Each row is followed by its class.
[ 19   5 -33  -1 -16 -25 -16  -2  -8  30 -20   3  10   0  -3  22   2   1
  28 -18  50 -15 -21  -1 -59 -23  13 -42 -36  10  27 -32   3 -63  -1  10
 -11]
W
[ 16  -4  39  -8  -1 -35  42   6 -16 -39  21 -15  17  47  23  17   5  34
  15 -42  16  -1   3   2 -15  36  12  11  -2  12 -11  24 -20 -34  61   9
 -10]
V
[ -8   2  -3 -28  30 -20 -11  27   5  15 -17   3  18  31   2  29 -13  -2
  28 -17  27 -30  -8  -8 -54   0  14 -52 -27   1  14 -20  14 -67  43   5
 -32]
T
[ 28 -36  45  40   3 -23  46  81   7 -65 -29  12 -19  -8  12   0  -7 -21
  -7  49 -79  62  55  28  17  19   7  51 -14  57  24  48 -27  23 -22 -21
 -36]
U
[  1  25  46 -59  31  13  16  -8 -19 -44   6 -20  30  38   9  21  40  23
  14 -80   4 -13 -15 -28   1  12  -2  27  31  21 -34 -15  24 -33  38  -4
  14]
W
[ 18  13  10  64  13  -1 -12   1  15 -23 -45  -6  18  -8  -6  21  11  15
 -14  22   5  10   8  -4 -37 -26  -3  25 -42  21  10   2   0 -13  -1 -12
  -8]
M
[ 21  50  32  -7   1 -19  28  19  -1 -11  15 -30  33  15  11  33  44  27
 -17 -67   4   9 -25 -22  17  14   5  45 -11  36  -4  -4   7 -28  43  -7
 -16]
T
[-13 -10 -22  -9   0 -17 -10  19   3  31  -2   4  17  17   9  15  -6 -10
   1 -17  11 -20   9 -14 -28  -2   6 -33 -51   7  12 -30   2 -65  27   4
 -41]
E
[  7   9  11  -9   1 -19   7  12   2   1   4  -4  22  25   0  29  15  -4
  -1 -38  25  -9  -9 -24 -49   1   5 -24 -39  16  20 -19  -2 -68  29   4
 -13]
M
[ -1  28  64 -43  13 -11  15   7   2 -55  20 -15   8  31  42  24  31  43
  33 -51 -11  14  -6   3 -26  26  11  11   2  16 -15   0   3 -30  36 -22
   7]
M
[-14  -1  13   3  17 -17 -11  -8  16  16 -18 -10 -12  34  -8  35  -3  21
 -11  -5 -34   1   7 -26 -33 -12  14  -5 -19  14  30 -12   7 -77  23  -5
 -25]
W
[  6  21 -30  11  -2  -7 -21 -51  -6  25  -1   0   8  32   9   5 -14   1
   7 -26  46 -33  -8   4 -41 -23   2 -37 -59 -10  12 -38   7 -75  30  12
 -25]
G
[-16 -13  -1  13   6 -17   4  14  20   6  -6  -4  -5  38  -1  31  -6   4
 -18 -15  -1  -7  -5 -12 -34   1   5 -22 -42  11  36  -7  -7 -57  47   2
 -44]
T
[ -1 -28 -10   4   4 -21 -10  -3   6  11   0  -7  15  34  10  24 -14  11
 -18 -30   1 -16   5 -15 -45 -12  11 -21 -73  -2  24 -27  -2 -73  32   1
 -27]
P
[ 16  29  25 -22  -6  -5  14  -3 -46  14   3   4  25  19 -23  -8   4   6
  31 -38  24   2 -10 -18  -2   6 -11   2  17  20   4 -18  16 -48  25  14
 -20]
W
[  6 -32 -22 -26  24 -27 -25  27  18 -11 -13   4  14  10  19  31   1  -7
  -2  13  12 -10 -12 -11 -58 -10   9 -43 -52   1  23 -25   5 -74  -2  12
   3]
P
[ -1  31  51 -44  -1   1  21   8  -9 -31   2   6  22   9   1  12  26  21
  35   3  29  10 -17 -10 -29  21 -15 -20 -11  19   2 -11  15 -13   4  -5
   8]
G
[ -2 -79 -27  81  -1  10  -3  41 -18 -14 -20  -6  11  -3 -55 -12 -12 -39
 -13  23 -24  21   9 -29 -56  -6 -21  -1 -12 -10  39  44  -4 -38  -2 -15
 -24]
E
[  3  26  30 -32  10 -17  21  20  -2 -24   5 -38  11  38  10  44  44  22
   5 -58  15  -7 -40 -27 -26  -4  29  29  36  20  10  -6   6 -45  16  24
 -16]
V
[-10 -38  16  40   5  -7  13  91   9 -16 -22 -10  -1 -15 -24  30   6   7
 -10  15 -35  49  24   7  -9   5  16  38  -1  32  -6  32 -17  26 -13 -18
 -57]
E
[ -3  12  41 -18 -16 -14  36  23  -2 -17   4 -12  19  14 -11  32  18  31
  20 -61   5  19  -3 -14   7  10   4  11 -27  32 -13   7  -9 -14  10   9
   2]
U
[ 11  -1  23 -22  16 -31 -19  31   8  -9 -12   5  24   9   4  32  16  -6
  13   7  -2   9  20 -16 -51  -2  14 -32 -29   9  34 -18   7 -84 -11  11
  -8]
P
[-10   5  46 -48   6  10  30  18   0 -47  18 -24  -8  27  26  32  37   2
  35 -14  14 -16 -26 -32 -50  21   8 -16  32  10  24  26  -1 -38   4 -18
  44]
U
[-16 -19 -28   7 -15  10  -9   8  14  -3   7   6  -3  21  11  17 -27  15
  -2 -30  -6 -10  -8   0 -37  -8   0 -44 -84 -20  33 -20  14 -64  29 -31
 -26]
D
[  0  15 -12  -3  19 -15  -9  21  25   2   2  -3   5  13  30  26  -6   4
  -1  -3  -5   6  -9  -7  10 -12   6 -35 -76  17  -6 -20  10 -70  16  -1
  -1]
U
[ -3   4  -4  13   5  -1  -3 -32  12   9 -11  11 -28  30  15  18 -11 -21
  29 -15  44 -27 -15   7 -41 -26  -1 -63 -39  12   0 -43  -6 -45  29   7
  -3]
T
[-17 -22  82 -42   2 -16  48  16  -4  -8   6   2   5  47  36  19  19  37
  21 -31  -7  -4  11 -23  16  31  -5  13 -15  47 -14  -1 -21 -23  52   0
 -14]
M
[-11   9 -13 -20  16   0  -9  27   6  19 -19   1  36  32   1  28  -9  -3
 -21 -20  17 -14  -6 -28 -32 -14   0 -18 -49  15  -1 -25  27 -69  28   3
 -37]
U
[  0  13  -6   2  30 -12 -37  21  14 -14 -24 -12  27  28   5  12 -22  25
 -11   3  -8   7  26 -12 -48  -2  11  -8 -21 -16   9  -8  19 -82  10  21
  -8]
V
[  6  18  47 -10 -20  -8  33   0   3 -17  18 -17  14  15  33  13  23  38
   9 -61  12  11 -11  11  -7  21   8  -3 -29  34 -13   5  -2  11  35 -19
  13]
M
[ 10 -26  -2 -23  13 -15   2  40  -9  -1  -6  -6  10  27   9  21 -16  16
   4 -32  -4  -5  -8 -13 -40  -3  22 -32 -38   1  14 -27  19 -73  16  -2
 -15]
W
[-19  26  51 -56   2   6  19   1   9 -16  -6 -10   2  19  14  36  21  51
  31 -36  33  -8 -16  -2 -11   0  14   6  -1   9 -14 -27  -3  16  -1   2
   9]
G
[ -6  33  45 -60  16   1   5  19 -14 -44  -4  -4  35  11 -12  29  14  39
  31 -55  13  -2   6  -9 -16   9   4  17  -5   5 -16 -23  11   6  11  -5
   5]
W
[ -19   22   11  -31    8   18   10    4  -29  -13   26  -21   15    8
  -21   35   12   68   14 -114    7    2  -16   -4   29   -7   18   51
  -20   11  -30  -15   -2   20   19  -14  -11]
V
[ -3  30  55 -23  24 -22  16   2  -4  -2  -1 -15  19  16 -13  27  21  30
  30 -24  10  -5 -13 -15   1  15  10  10  13  13   3  20   0 -11  32   2
   8]
G
[ -3  -9 -38 -10  24  -3 -23  10   6  21 -12  -1   1  26  23  15 -35  25
  -7   7   9 -33 -11  -8 -30   0  -1 -32 -68   7  17 -10  12 -88  27  16
 -15]
G
[ 21  -7  -6  31   6  17 -24  42  -7 -36 -35   1  14 -27 -10  -9   2  -8
  26  56 -19  13  35 -28 -26  -5  -8  -1 -22 -21  14 -15   3 -50 -52  -4
   4]
W
[ -7   2 -11  -2   9 -19  -8  18  18  10  10   0 -11  20  34  25  -5  19
   5 -35 -10  10 -11  10   5  -4   9 -25 -72  20   1 -32  -1 -58  39 -14
 -36]
T
[  7 -19   1  47  18   2 -24  38 -20 -15 -41  15  12 -36 -61  18  16 -22
  26  38  11   0  21 -35 -66  -7  -8  -1  19  -4  39  23 -10 -42 -36   4
  14]
E
[ 13  33  42 -45 -12 -30  23 -16 -15 -31  19 -36  42  31   5  11  37  45
   5 -89  33  -7 -23  -6 -31  11  15  28  14  -5  18  -1  10 -17  36  -1
  15]
D
[ 36 -44  27  33  13   6  20  45 -28 -14   2  -5   1  14  -9  -8 -32 -46
   6   5 -35  39  29   2 -22  -9  -8  24   1  19 -12  34   3 -15 -13 -33
  -4]
G
[ -1   2  -9  -1  10 -29 -14  -3  11  29  -4   0  12  22   2  37  17  14
 -13 -35  14   4 -19 -15 -17 -19  10 -29 -45  14  19 -31  13 -85  28   8
 -23]
T
[ -9  26  27 -43  17  11  -4  19  18 -46  -8 -25  27  14  16  29  26  39
  28 -12  10  -5   7 -28 -46  21  -2   3  -1 -12  11  -4   3 -47   3 -16
  29]
T
[ -8 -55  28  43  21   5  12  53 -12  25 -29   3   8   6 -24  14  10  -9
 -19 -11 -29  27  18 -28  33 -21  -7  48 -20  44 -20  -2  -8  11  14 -24
 -57]
T
[  0  35  50 -15   4  -5  15  19 -34  18  24  -1  33   6 -16   5  30  -6
  30 -37  17   1  14 -25  32  22   3 -12  10  26  -2   5   5 -21  25   4
 -13]
V
[-10 -45  24  33  18  26  14  47  -2  10 -55  -1  16  10 -21 -17   6 -50
  12  71   8  14  40 -18 -15  -2 -14   0  55  31 -21  17   1  -1 -13   4
 -44]
E
[ -6  18  38 -42 -16   2  26   4 -27 -26  46 -26  -1  25  10  35  19  56
  36 -77  -8 -22 -15 -22 -14  31  15  16   3   3 -26  17  -7 -32  21  11
   2]
M
[ -1 -23 -14  -9  11  -7 -12  24  13 -22 -12  -9  21  27  10  34 -18  23
 -11  -6  -1 -13   2 -23 -59  -9  -1 -22 -92   3  43 -25   5 -94  10   6
 -17]
P
[ 14  -7  -8  58  11  14 -22  44  -6 -45 -41  -6  23 -24 -39  13  -1 -15
  -8  27 -27  15  23 -36 -48 -22 -18  44 -37   1  38  27   0 -30 -43  -9
   3]
U
[ 28 -35   8  30 -13 -16  26  61  -1   9 -21  32  14 -23 -16 -11  36 -37
 -33  50 -15  62  12   2  22  19  -2   4  38  27  32  19  10 -27  -9 -25
 -41]
D
[ 13  51  38 -36 -15 -12  12   3  -6 -37 -13  -4  26 -11  27  38  53  35
  71 -25  54 -29  17 -10 -25  11  11  12  -2  12 -11 -32 -24 -29 -18  16
  14]
E
[  0  -9   7 -42  11  -9  15  31   6 -11 -19 -22  39  32   7  44  30  50
  -6 -12  70  14 -32 -10 -52   4   5  14  24  14 -33  -9   8 -27  21   5
 -17]
T
[ 26 -14  32  37  10   7  11  62 -11 -23 -18   8  13 -22 -10   1  18 -22
  -7   3 -66  20  42 -22  27   8   2  21 -19  26   5  14  17 -32 -18 -22
 -21]
D
[ 19 -40   7  19  28   7   6  64 -23 -25  -7   2 -17 -20   7 -21  -4 -48
  28  58 -55  15  33  -3  -3  25  -6   7  40  32  -7  47  -2 -22 -24 -12
  -1]
E
[  9 -30  -3  22 -13  30  -8  47 -23 -17  12 -20 -19 -12  12 -46 -19 -17
   2  28 -38  15  10 -23 -34   0 -12   7 -19 -11  17  -6  10 -18 -43 -32
  10]
D
[ 18 -18   5  78 -13  23  -5  73   9 -19 -27 -11   5 -39 -36  -1  34 -47
 -22  29 -27  41   8 -16 -11 -10  16  11  43 -14  20  29   6  10 -60   4
 -20]
M
[  9 -40  62  38  11  28  13  48 -18   7 -27  -3  -3  -9 -24 -25  -1 -56
  11  35 -48  19  52 -31 -20  -3   5 -11  23  27   5   5  11   5 -40 -21
  -5]
P
[-10 -14 -10   1  17   3  -6   6   4   3 -11   1   1  34   6  37   0  -2
  -9 -27   4 -15 -13 -11 -32 -20  10 -30 -38  28  20 -12  20 -66  23   3
 -28]
V
[ -4  22  40 -38   4  16  23  -6 -29 -12  19  11  22  26   2  16 -18  23
   9 -78 -10 -32  11 -12  19  16 -24  22 -39  35 -49  -1  18   2  55 -13
  -4]
D
[ -6  -1 -12  12  20 -25 -15  -1  16  18 -12  -7  11  38  15  18  -8   7
 -19  12  -3  -3   2 -11 -29   0   5 -19 -26  18  21   9   9 -75  44   8
 -29]
V
[ -6   1   7 -13  11 -20 -10  17   7  10 -11  -7   4  37   6  15  -8  23
 -17 -29  -2   3   0   6 -22 -10  20  -8 -19   9  22 -20  20 -64  28  13
 -46]
D
[-20 -30  -4  -9  10 -21 -14  43  14  -1  -6 -10   5   9   3  37  10   9
  -1 -21 -26   5  19 -12 -27  -3  12  -5 -46  23  33   3 -10 -58  -1   2
 -26]
E
[  4  50  42 -30  24 -13  -6  17   0 -23 -10 -11  32   1   9  21  49  22
  33 -23   9   3 -17 -24 -28  12   6  22  24  14 -26  -9  11 -25  17  -5
  -2]
M
[ 15 -10  12  55   4   4  14  43  -2   4 -25   4 -31 -22 -10  -4 -15   2
  -8   5 -71  35  41  20  44   1  10  59 -22  50   3  19 -21  23 -21 -15
 -45]
G
[ 11  21  20  -5  19 -40 -35  -9   8   4 -17  -2  21   6  -7  17  14   6
   7  18   3   8  19  -5 -67 -11  19 -27   2  -8  33   1  13 -66 -10  17
  11]
M
[-22  10   3 -25   9  -3 -12   4  13  -4   4  24   1  11   0  26  -1   6
   8 -20 -17  -6  14   2  -5  -1  -2 -42 -67  12  18 -25  17 -52  23 -18
 -29]
D
[ 27 -36   9  41  -9   5   4  55 -24 -16 -20   8  32 -27 -23 -24   1 -27
   4  35  -9  29  18 -13 -41   0  -7  -4 -16  -5  32  15   9  -6 -30 -25
  -7]
M
[ 26 -14  19  23  18 -13  19  58   1 -60 -44  25  19 -23 -16  17  28  -8
  27  20  -5  47  27  29   9  -9  26   8  -1  13   8 -11  -1   8 -31 -13
 -41]
V
[-15 -28  26  17  20  14  15  61   5 -49  -2 -17 -14  -3 -20   1  13 -28
 -12  44 -73  23  20 -26 -14  24  -4   4  18  18  50  43   6 -24 -20 -10
 -10]
E
[-21 -24  25 -35  15 -17  -5   9  -2  33  -8  -3   9  41   6  23   6  32
 -13 -55 -14 -19  17 -24 -10  -1  18  -9 -26  22   9 -21  15 -72  33   8
 -29]
D
[-24  22  26 -33 -11   1  -4  16  -7   5  21 -18   6  12  20  26  14  65
  19 -68   8   4 -13  -8  19   5  23  13 -11  -9 -29  -7   1 -10   9   5
   3]
U
[  5  -4 -24   7  -2 -33  -2  21  10  12  -6   3   7  13   6  24  -2  -4
  10   2  25  -8   4   6 -23  -3  23 -48 -48   8  12 -17  -8 -51  11  23
 -37]
V
